x =
[[134 145 125 132 121 138 132 123 121 138 111 136 110 137]
 [128 134 135 156 134 127 123 130 117 137 111 134 124 122]
 [117 111 116 150 128 130 131 132 125 137 106 136 125 135]
 [124 118 137 145 127 128 131 124 124 147 123 127 135 127]
 [130 134 121 134 111 138 117 114 132 136 112 136 112 117]]
x[0][0] -> 134
x[2][10] -> 106
x[1][2] -> 135
x[4] -> [130, 134, 121, 134, 111, 138, 117, 114, 132, 136, 112, 136, 112, 117]
x[3] -> [124, 118, 137, 145, 127, 128, 131, 124, 124, 147, 123, 127, 135, 127]
x[0][4] -> 121
x[1][3] -> 156
x[:, 5] -> [138, 127, 130, 128, 138]
x[0][9] -> 138
x[1] -> [128, 134, 135, 156, 134, 127, 123, 130, 117, 137, 111, 134, 124, 122]
x[3][2] -> 137
x[4][0] -> 130
x[3][6] -> 131
x[2] -> [117, 111, 116, 150, 128, 130, 131, 132, 125, 137, 106, 136, 125, 135]
x[3][10] -> 123
x[0][6] -> 132
x[4][1] -> 134
x[0] -> [134, 145, 125, 132, 121, 138, 132, 123, 121, 138, 111, 136, 110, 137]
x[1][0] -> 128
x[2][0] -> 117
x[0][10] -> 111
x[:, 8] -> [121, 117, 125, 124, 132]

m =
129,130,127,129,123,119,132,129,121,114
131,137,125,128,128,141,128,129,138,135
124,129,129,122,130,123,125,129,120,144
129,131,130,125,128,118,125,130,126,144
127,121,129,128,126,118,130,129,114,117
131,132,127,131,131,112,131,129,156,125
126,128,125,126,129,127,132,128,126,135
131,137,126,124,127,117,137,126,139,124
129,134,127,128,129,137,130,125,145,125
125,123,130,125,128,123,123,126,128,125
130,128,127,126,122,124,124,129,120,130
129,132,126,131,128,130,131,128,121,125
126,121,133,128,130,132,127,127,151,118
133,122,129,132,124,121,128,126,116,135
m[0][0] -> 129
m[0][2] -> 127
m[12] -> [126, 121, 133, 128, 130, 132, 127, 127, 151, 118]
m[5] -> [131, 132, 127, 131, 131, 112, 131, 129, 156, 125]
m[13][4] -> 124
m[8] -> [129, 134, 127, 128, 129, 137, 130, 125, 145, 125]
m[10][9] -> 130
m[5][2] -> 127
m[9][5] -> 123
m[3][4] -> 128
m[2][8] -> 120
m[1] -> [131, 137, 125, 128, 128, 141, 128, 129, 138, 135]
m[9] -> [125, 123, 130, 125, 128, 123, 123, 126, 128, 125]
m[4][5] -> 118
m[7][4] -> 127
m[5][7] -> 129
m[1][0] -> 131
m[10][4] -> 122
m[1][8] -> 138
m[1][4] -> 128
m[1][5] -> 141
m[4][0] -> 127
m[13] -> [133, 122, 129, 132, 124, 121, 128, 126, 116, 135]
m[13][3] -> 132
m[8][8] -> 145
m[9][2] -> 130
m[12][8] -> 151
m[6][8] -> 126
m[5][3] -> 131
m[11][8] -> 121
m[:, 4] -> [123, 128, 130, 128, 126, 131, 129, 127, 129, 128, 122, 128, 130, 124]
m[0][3] -> 129
m[8][2] -> 127
m[5][4] -> 131

B =
[[128 125 142 119 127 124 120 128 132 121 132 129 129 132 130]
 [127 128 125 125 124 130 125 120 124 135 124 120 130 125 135]
 [131 140 119 138 134 125 134 123 126 135 126 124 135 123 138]
 [130 116 122 122 127 144 128 130 129 130 125 128 125 129 124]
 [128 125 131 135 131 127 133 136 129 121 130 138 121 135 119]
 [128 131 138 125 131 118 123 125 132 124 130 127 132 130 134]
 [130 113 106 129 127 153 134 130 121 140 118 124 118 125 121]
 [123 128 114 129 131 131 139 128 116 140 125 116 130 131 137]]
B[0,0] => 128
B[3,8] => 129
B[5] => [128, 131, 138, 125, 131, 118, 123, 125, 132, 124, 130, 127, 132, 130, 134]
B[:, 5] => [124, 130, 125, 144, 127, 118, 153, 131]
B[6,3] => 129
B[2,8] => 126
B[6,4] => 127
B[6] => [130, 113, 106, 129, 127, 153, 134, 130, 121, 140, 118, 124, 118, 125, 121]
B[7,5] => 131
B[4,7] => 136
B[:, 11] => [129, 120, 124, 128, 138, 127, 124, 116]
B[:, 8] => [132, 124, 126, 129, 129, 132, 121, 116]
B[1,3] => 125
B[:, 10] => [132, 124, 126, 125, 130, 130, 118, 125]
B[1,5] => 130
B[:, 7] => [128, 120, 123, 130, 136, 125, 130, 128]
B[3,3] => 122
B[1,0] => 127
B[4,0] => 128
B[4,12] => 121
B[7,7] => 128
B[5,9] => 124
B[1,12] => 130
B[0,13] => 132
B[3,5] => 144
B[7,12] => 130
B[2,4] => 134
B[4,10] => 130
B[5,7] => 125
B[:, 13] => [132, 125, 123, 129, 135, 130, 125, 131]
B[5,2] => 138
B[0,8] => 132
B[0] => [128, 125, 142, 119, 127, 124, 120, 128, 132, 121, 132, 129, 129, 132, 130]

X = [127 122 129 112 127 127 127 124 103 127]
X[-10]: 127
X[9]: 127
